Moves between items:
* | κ ψ γ η λ ξ
DH | SQ TC HH NL LS NF
NF | RF DG ZZ DH GL GS
RC | JD NL CH . SJ TC
HR | ZR GP BH . HJ HQ
LC | ZN DZ LS . LF HM
TJ | LC NR QH . CZ NQ
GM | QC ZB GG FF CR SL
BL | DM BN SG MN FC RH
ZT | NQ PG PZ HJ DH DM
TT | HR FF SQ . ZN ZB
BS | FR LT CR . LL ZJ
CQ | FB DT FH HN RR TL
BH | QD HN JB LF MZ DT
LB | PN PF . DM GS .
HT | HN SQ SL JD ZJ GG
QM | PM FG . NB TH .
QZ | SD JB TL QC CF FH
FF | GP TT HT . NT GM
RZ | CH HG FB LL RL SD
LF | FT GH HQ . MG BH
MG | QF FR ZT . PQ MZ
ZJ | NS BC BN BS RZ PH
GH | PB LF QC . FR HN
PZ | MQ RR LB MZ HH FQ
MC | JJ JT FG NQ RF PN
DM | MC CF FQ ZT NF LB
HJ | TJ FZ MZ . NL ZT
SM | FF PQ TC . DZ CH
HQ | HG QC DT HR ZT JB
MQ | GL NB PN QH LD FG
JJ | BL FM HZ HM DT RT
PM | ZD HZ . MM FH .
NQ | HM RL MQ TJ SQ MC
NR | DZ TJ MJ . JD RL
DT | FC CQ CG BH PZ JM
SQ | BH HT LD CZ BC RF
FD | ZZ SN . BR PN .
CN | CG TH . LD RH .
DG | GG NF JF TC MM BG
JF | TH ZZ . DN NM .
JD | GH CZ GM . BS HT
CR | PG MN PH NT TR BN
GL | QQ MM RT LS JB HZ
FB | DG FC SN TR NB HC
QF | TZ MD NQ . TT QH
SJ | BS TZ DR . GP CP
MD | SJ QF RL . FF MJ
PH | RR QQ HB ZJ SD ZD
MJ | CP QH JT MD GM NB
RT | RH NM . JJ JM .
NS | MJ MZ CF FR CH RR
QT | NM PN . JT BQ .
JT | FM MC QM RL GG QT
DZ | NT LC CP . GH DR
SD | DN BR HC RZ JT SN
NL | CZ RC JP . TZ DH
MN | ZT CR QQ ZN QD BL
JB | BR QZ JM HQ DM CG
HN | TR BH QZ GH NS CQ
BR | HH SD HD HG MC FD
HM | MN DR GL LC BH JJ
SN | JF FD . SD QT .
HC | BG HD . FB QM .
TR | TC QD SD PB MJ FB
QQ | PZ PH RH BC BR SG
RL | DR NQ NB NR HT JT
LS | BC CP JJ TZ HQ GL
HG | JP RZ FC ZR NQ BR
GS | GD BG . NF HZ .
ZN | HJ NT BC . FT MN
CG | FD FH . JB LB .
TC | HT DH DN RC CP DG
NM | HB RT . FM TL .
MZ | QH NS DM MG JP PZ
BT | QM FQ . RR JF .
BQ | TL GD . GG ZD .
TZ | LT SJ HM . HR LS
HH | LD DN GS JP JJ ZZ
PQ | TT SM DH . LC JP
FZ | NR HJ NS . RC PG
HD | GS HC . FC FG .
HB | PF RH . BN HC .
RF | DT GG CN SQ QQ GD
CZ | LF JD ZB . LT SQ
CP | ZJ LS FM SJ QC MM
BC | MZ ZJ BL LT HG QQ
SL | QZ LD BQ GM BN TH
ZZ | CN JF . HH RT .
JM | HD TL . DT FQ .
FQ | FG BT . PZ ZZ .
PN | RT QT . MC GD .
LL | SM ZR TR . NR RZ
FG | HZ QM . MQ CN .
JP | ZB CH NF PQ HM HH
FT | NL PB HG . QF QD
TL | HC JM . CQ BT .
RH | LB HB . BL HD .
GG | CQ RF TH HT PH BQ
FC | NF FB FD QD MQ HD
GP | LL HR HN . FZ QC
ZD | BT SG . PH SN .
RR | NB PZ PF NS DN BT
QC | RZ HQ CQ GP PG QZ
BG | BQ GS . DG PM .
HZ | SG PM . GL CG .
CF | JT DM BT PG DG PF
PF | QT LB . CF BG .
FH | SN CG . QZ PF .
DN | SL HH BG CH FM JF
FR | MD MG PG . SM NS
ZB | HQ GM RF TT MN LD
FM | BN JJ PM DR CQ NM
BN | CF BL ZD CR FB HB
DR | CR HM MM DZ HN FM
NB | MM MQ QT MJ SL QM
SG | FQ ZD . QQ FD .
QD | DH TR BR FT QH FC
LD | JB SL GD ZB BL CN
MM | PH GL NM CP QZ PM
CH | GM JP DG SM DR DN
PG | RL ZT RR FZ TC CF
GD | JM BQ . RF SG .
NT | FZ ZN ZJ . PB CR
PB | RC FT RZ . MD TR
QH | LS MJ MC QF ZB MQ
ZR | PQ LL QD . TJ HG
TH | FH CN . SL HB .
LT | MG BS MN . ZR BC

In the rows, zero is written as 144.

The rows follow the links: the fewer symbols apart two items are, the more alike their rows tend to be.

Here are some items, each with a row of numbers. One shown again gets a slightly different row.
MD
117 122 147 137 159 151 177 157 209 112 130 143 173 155 122 188 153 111 172 95 125 158 72 197 180 168 138 163 138 129 117 143 93 213 146 171 151 159 143 121 175 110 200 156 160 131 77 125 152 170 197 247 176 118
NR
152 112 177 130 123 128 190 141 201 193 137 125 131 170 89 69 102 160 152 147 194 198 151 162 107 232 91 166 156 128 159 109 78 157 184 157 146 111 126 137 128 168 128 213 129 150 141 173 94 115 182 116 146 150
PM
140 114 139 99 141 160 219 197 151 93 134 130 159 154 159 121 139 125 148 93 95 114 127 170 205 101 166 189 173 158 122 116 162 135 61 85 165 177 161 135 173 165 172 136 121 111 100 74 185 118 181 147 165 165
HM
146 175 142 187 135 124 65 90 123 182 169 159 133 124 137 180 138 160 136 193 196 171 173 91 82 178 124 101 107 142 167 192 130 135 203 198 127 124 129 135 107 135 117 151 179 167 205 214 115 161 97 124 128 119
QZ
168 149 126 103 169 151 205 188 135 102 96 107 177 103 114 73 133 117 107 142 162 135 119 177 208 117 172 173 170 124 103 97 117 151 113 98 193 126 207 163 151 205 145 174 126 118 112 112 184 118 184 125 121 162
NB
122 123 139 107 163 176 176 184 141 106 115 127 170 117 152 227 139 104 138 135 91 144 119 166 203 110 153 162 146 119 77 167 126 153 100 127 179 175 185 112 167 162 189 144 161 118 104 82 204 160 171 185 173 134
LB
149 187 143 182 150 123 129 151 68 153 160 140 108 145 159 25 157 127 120 133 167 108 184 118 141 101 188 115 192 185 168 178 218 115 119 139 126 146 138 133 129 152 120 126 104 143 185 126 136 118 120 90 93 183
SG
186 143 100 164 148 142 128 163 134 134 166 152 133 165 196 166 128 200 152 114 82 91 187 122 127 96 192 159 139 162 175 106 219 106 85 75 109 153 110 219 147 142 125 87 128 174 149 149 128 158 124 116 159 180
MG
152 153 116 174 159 130 111 120 185 142 182 174 161 160 182 252 165 185 171 115 123 150 105 146 102 171 140 134 107 156 178 142 153 177 186 166 119 140 97 191 150 83 161 108 178 179 133 195 114 205 132 202 153 131
NT
94 146 186 135 142 123 145 130 171 146 126 112 150 134 85 80 147 84 150 135 204 183 105 165 153 204 123 131 162 125 119 191 78 171 187 217 168 142 138 82 153 141 166 200 128 135 113 135 135 137 182 181 131 117
GL
178 142 110 162 150 194 159 158 118 101 149 177 154 152 181 153 209 160 150 138 115 73 144 180 168 32 174 140 153 190 173 140 222 165 108 88 145 149 171 181 152 112 119 92 169 121 143 128 179 181 110 149 112 165
RC
119 95 208 130 101 186 211 164 201 147 132 160 143 205 100 55 175 126 178 138 161 164 139 234 157 153 101 159 172 145 153 143 115 200 146 154 136 153 143 89 146 113 138 190 144 109 123 112 132 119 178 189 160 142
LT
189 132 117 166 140 159 155 133 216 137 171 185 139 202 169 171 164 211 179 112 131 124 135 180 101 142 139 164 113 169 201 78 165 190 174 124 90 134 117 221 147 94 124 105 172 169 139 204 110 189 130 173 149 151
HC
80 121 189 128 115 152 164 181 119 147 144 117 121 149 153 149 133 92 150 125 96 159 162 124 186 129 141 136 155 138 105 211 149 112 75 160 157 201 129 44 170 154 194 169 109 129 133 60 180 112 180 161 202 143
HH
162 200 91 159 200 103 77 127 90 140 161 144 158 86 167 219 113 161 112 144 152 125 146 69 123 140 192 128 110 143 138 144 162 99 174 147 154 135 159 220 140 153 158 113 168 179 172 197 149 166 109 110 110 128
DH
138 139 165 189 101 208 147 127 129 141 161 188 113 205 153 101 229 158 173 182 154 111 163 194 115 79 113 123 156 182 194 174 187 183 164 128 114 164 146 121 119 86 104 110 162 109 170 156 147 148 102 146 109 154
NL
128 137 159 190 117 181 155 119 171 143 171 178 128 224 147 76 222 156 198 142 159 123 143 200 117 111 120 129 152 182 211 166 186 199 157 163 90 147 116 120 137 67 107 134 165 132 146 164 108 168 103 176 124 153
JF
150 157 129 102 177 88 132 169 122 153 121 99 151 91 144 191 59 125 106 107 125 171 145 86 174 198 186 150 134 115 99 123 113 87 121 146 183 145 152 174 167 205 190 165 119 170 124 137 147 126 186 125 171 146
DG
123 96 200 117 88 206 214 166 153 146 116 148 121 177 137 93 145 121 142 177 118 151 179 187 187 102 98 162 182 144 114 152 144 146 83 102 153 175 164 81 145 162 137 169 130 95 123 83 183 109 162 130 169 167
HZ
165 152 114 170 152 148 158 157 114 116 166 155 140 154 195 126 189 160 162 91 100 79 154 164 171 54 190 136 171 191 162 137 243 141 84 86 124 174 143 181 166 120 137 84 132 143 129 107 152 156 122 143 125 173
LC
132 181 141 191 146 110 80 86 160 181 180 156 126 158 125 144 141 154 153 147 188 172 141 113 81 208 130 112 126 148 177 179 135 143 210 224 114 125 96 143 139 115 124 154 149 183 188 214 84 155 109 137 129 123
FQ
145 150 102 167 163 118 110 139 127 138 178 155 141 132 210 250 137 175 144 107 73 117 159 84 128 127 190 141 127 150 150 146 214 91 103 118 125 178 115 184 168 137 180 90 154 180 151 143 148 170 131 156 178 165
FM
137 134 171 105 129 118 129 135 117 183 127 127 120 111 110 180 72 129 115 181 153 205 177 85 150 217 111 149 121 98 106 170 81 95 148 167 179 127 142 95 123 205 162 190 131 146 160 140 158 104 161 108 177 125
ZT
148 169 158 184 157 166 132 116 114 155 152 170 134 152 134 31 204 143 152 187 215 120 149 184 109 112 141 96 164 175 183 172 160 181 192 163 135 126 154 140 119 111 88 137 146 119 191 165 133 144 93 120 79 148
LS
174 144 124 163 144 197 154 142 150 93 137 179 169 162 168 142 223 166 160 131 142 84 114 219 147 52 156 139 148 172 180 130 191 207 150 106 130 142 161 198 146 76 115 90 178 131 145 142 162 174 105 167 107 167
CH
158 149 123 88 161 114 144 148 182 133 114 112 174 87 107 215 85 147 121 158 167 179 110 121 155 209 141 164 112 84 98 99 48 142 188 157 179 114 169 187 139 188 170 191 158 156 114 169 159 155 169 156 152 124
TR
90 124 199 120 111 188 175 137 160 144 119 157 141 154 111 178 170 100 161 180 132 186 129 187 163 156 95 132 149 112 116 194 89 169 142 171 174 175 138 46 145 133 183 182 158 108 120 97 182 129 158 187 195 116
TC
118 90 199 117 89 210 216 157 178 147 114 153 132 193 112 78 172 128 158 179 140 161 156 221 158 121 70 175 174 139 134 151 117 189 131 114 153 151 155 94 123 134 138 186 136 86 126 96 168 123 161 157 161 152
NQ
183 169 144 179 133 134 111 96 130 175 149 176 129 167 136 92 143 198 139 198 203 150 190 130 82 156 117 126 138 157 195 133 163 147 197 142 116 107 134 168 103 134 74 142 142 146 205 216 103 145 104 88 106 150
FR
137 115 140 115 152 133 164 142 231 148 135 141 171 170 126 245 110 156 169 103 114 178 93 164 149 198 122 179 115 101 126 120 82 165 159 143 140 146 110 163 157 127 187 163 167 168 93 163 125 177 183 207 202 102
LF
116 139 164 181 129 134 103 101 174 181 183 177 111 195 158 203 166 166 185 151 135 168 148 134 80 190 115 111 111 151 190 176 156 168 183 194 103 149 80 127 135 80 136 117 182 176 154 202 93 175 114 175 170 135
CG
175 192 100 157 182 117 128 162 91 112 156 135 145 124 169 65 169 139 127 94 151 82 145 150 161 80 219 133 172 190 163 136 219 120 117 130 141 141 154 184 154 143 129 102 112 154 156 129 137 138 128 112 80 177
HD
92 156 151 192 144 160 106 141 92 148 181 160 107 154 186 167 183 124 162 136 89 121 167 123 153 96 170 110 146 190 158 227 225 100 106 176 142 185 113 83 159 115 170 91 128 145 160 102 156 145 118 155 166 152

Each walk starts at a row. The symbols on each line, taken left to right, move it on to the next item.
Answer with the item's row; about right is enough.
start 127 132 183 110 133 169 192 171 113 148 112 123 140 126 101 30 129 96 103 172 186 156 166 165 183 135 141 155 191 139 113 160 127 135 120 132 178 143 190 86 133 196 119 186 107 111 145 101 164 95 165 97 120 150
ψ ξ ψ λ	112 96 180 117 102 179 211 189 135 155 141 132 122 183 150 78 142 120 151 131 104 151 176 165 188 110 134 162 186 149 137 161 169 115 64 122 148 174 141 96 166 162 145 157 98 107 132 67 168 94 182 120 177 174
ψ ψ η ξ η κ γ	117 162 139 116 182 103 143 179 105 121 118 93 164 75 139 140 115 81 121 101 139 139 108 113 204 149 191 153 173 132 84 154 138 108 103 147 207 153 173 135 176 184 199 164 107 139 103 94 179 131 186 150 135 141
start 102 158 189 135 132 154 150 129 136 153 115 121 143 106 85 116 141 79 128 181 205 181 114 151 166 180 120 121 156 113 114 193 72 162 170 197 188 133 160 64 127 167 159 202 143 125 146 127 173 126 163 158 141 111
κ λ λ λ λ	145 142 193 118 123 162 189 149 145 154 113 123 142 138 78 20 154 115 135 180 213 168 152 195 164 158 109 157 190 132 127 153 89 177 163 151 164 125 184 97 122 167 117 206 117 105 137 124 154 104 164 130 111 149
λ λ κ λ ψ λ η	176 157 149 185 137 110 124 110 166 187 170 159 128 180 128 73 147 185 146 164 206 161 175 148 86 186 126 130 137 161 217 119 153 162 192 174 100 107 105 177 127 121 95 153 149 161 183 211 77 144 117 125 112 156
start 195 175 95 156 190 104 129 153 120 145 159 138 143 128 176 122 115 184 108 117 130 108 163 93 138 120 202 156 153 162 171 93 204 99 111 100 136 123 133 233 153 169 116 98 109 175 153 163 112 143 125 92 104 174
κ ψ κ κ	157 143 134 117 178 116 200 195 129 117 122 100 160 103 133 52 114 122 112 106 147 123 136 153 202 131 202 176 187 134 118 118 143 125 90 118 173 134 177 160 172 194 153 159 98 129 112 84 167 112 180 130 112 160
η ξ κ η	198 123 125 83 159 126 179 187 152 147 118 120 166 111 126 128 77 168 104 147 150 158 156 141 163 164 159 183 153 108 116 75 104 118 137 80 178 114 188 198 134 213 141 177 129 149 121 155 153 126 166 106 143 161
start 111 121 144 116 144 173 180 154 179 96 105 130 172 128 133 221 163 97 157 138 131 154 74 188 200 139 118 153 136 118 94 158 96 189 147 143 177 165 181 114 154 132 208 164 166 119 95 109 193 161 174 219 178 118
ψ λ λ ψ ψ κ η	150 172 155 196 147 148 134 108 144 149 162 159 137 170 115 11 201 133 160 145 219 133 143 182 108 148 146 115 172 175 197 150 160 189 193 191 117 129 144 134 124 88 91 149 123 146 157 177 105 137 126 142 84 133
γ ψ γ γ ψ κ	130 174 116 175 168 138 123 157 97 117 163 145 154 141 201 205 179 135 154 90 88 93 132 115 173 90 203 116 140 182 147 182 220 123 97 145 147 185 135 154 183 112 182 78 137 169 141 113 166 171 118 177 143 160
start 105 192 158 200 149 124 78 97 129 152 167 145 146 138 122 102 200 101 163 138 203 151 107 142 118 171 153 91 145 161 174 213 140 173 195 230 128 144 138 113 139 83 141 147 160 157 161 172 118 161 118 170 106 128
γ λ κ κ η	130 197 113 183 191 128 96 110 148 125 158 131 180 120 132 140 195 122 154 98 207 124 61 159 135 151 189 105 130 164 167 169 141 187 204 200 151 135 147 166 161 94 156 131 154 153 139 181 131 178 130 197 95 116
λ κ κ ψ λ ψ	151 126 161 190 115 162 155 109 195 181 188 190 114 230 162 127 182 203 188 143 150 149 171 154 77 162 102 146 139 166 211 131 171 169 167 139 87 154 96 164 132 89 94 120 164 153 165 195 89 160 123 142 161 153
start 136 142 128 118 180 96 139 130 195 150 123 106 185 115 107 181 94 140 144 111 173 178 95 143 143 252 152 156 132 93 103 119 63 162 191 184 154 112 136 178 151 160 177 188 149 166 112 176 112 165 191 179 153 116
κ γ ψ γ η ψ κ	176 133 137 110 160 158 196 172 169 106 103 117 177 126 101 66 148 107 127 146 204 137 92 201 185 140 150 162 176 118 110 94 90 196 168 124 176 114 212 171 134 169 140 176 124 113 105 128 180 137 177 145 105 143
ψ ξ η ξ	188 177 95 167 187 157 133 139 93 102 144 158 167 109 153 78 175 138 113 144 174 85 124 151 150 71 202 127 173 180 148 129 199 150 144 117 152 136 186 203 131 150 121 95 139 133 164 149 163 156 111 106 59 154
start 129 137 186 116 143 137 192 174 103 159 122 104 128 130 117 21 127 120 122 125 158 146 173 119 178 142 159 161 198 134 127 144 133 104 87 138 172 153 151 97 144 197 142 183 82 113 138 88 165 88 182 107 142 169
λ λ κ λ ψ λ η	172 160 143 170 143 119 113 128 91 185 158 161 124 152 155 92 134 184 123 195 160 142 217 95 101 134 140 118 142 159 181 134 178 108 163 122 118 123 140 164 110 168 86 129 140 157 219 184 126 132 87 66 106 163
ξ ψ λ η ξ κ	97 112 168 108 105 116 157 173 139 175 146 127 106 165 154 204 84 139 130 132 77 188 206 91 159 175 125 146 134 122 119 173 130 70 90 146 149 170 112 82 156 173 177 161 127 136 132 114 140 119 173 133 232 154
start 183 181 112 162 181 155 141 134 123 101 153 152 177 114 143 74 184 141 133 154 206 85 106 185 138 103 179 134 157 182 169 115 168 194 183 138 147 112 191 209 139 112 109 122 150 131 155 171 152 165 99 138 58 152
κ η γ η ξ	97 151 169 200 131 196 94 109 125 136 160 185 132 157 158 181 217 126 157 178 148 153 144 168 125 107 118 95 125 170 172 230 173 177 176 189 136 184 132 94 139 84 143 116 183 144 172 142 168 170 100 190 142 124
η γ λ ψ	159 131 177 98 116 141 185 149 164 186 120 146 132 153 93 78 94 152 134 198 200 191 182 144 124 193 86 164 159 107 130 109 65 141 176 138 145 107 152 140 107 205 95 199 129 124 154 174 128 113 162 97 133 134
start 125 133 167 111 128 122 134 125 151 187 129 132 127 121 105 167 87 133 120 197 180 217 165 117 130 230 94 134 122 91 115 153 61 137 187 192 167 126 147 99 123 172 148 206 158 143 158 162 141 122 161 126 163 105
ψ ψ ξ κ	99 157 186 114 139 139 144 154 99 157 119 113 146 90 111 112 127 65 118 183 173 176 147 127 187 154 134 137 162 128 81 203 95 112 140 181 201 155 179 62 136 200 164 189 121 118 147 92 187 97 169 143 140 123
λ λ η γ κ ξ	110 151 170 110 140 85 131 161 119 186 153 102 110 127 134 143 73 118 106 134 131 186 183 74 151 208 156 151 148 116 108 167 106 61 120 171 170 152 125 101 147 212 169 184 109 152 148 128 140 97 176 101 181 141
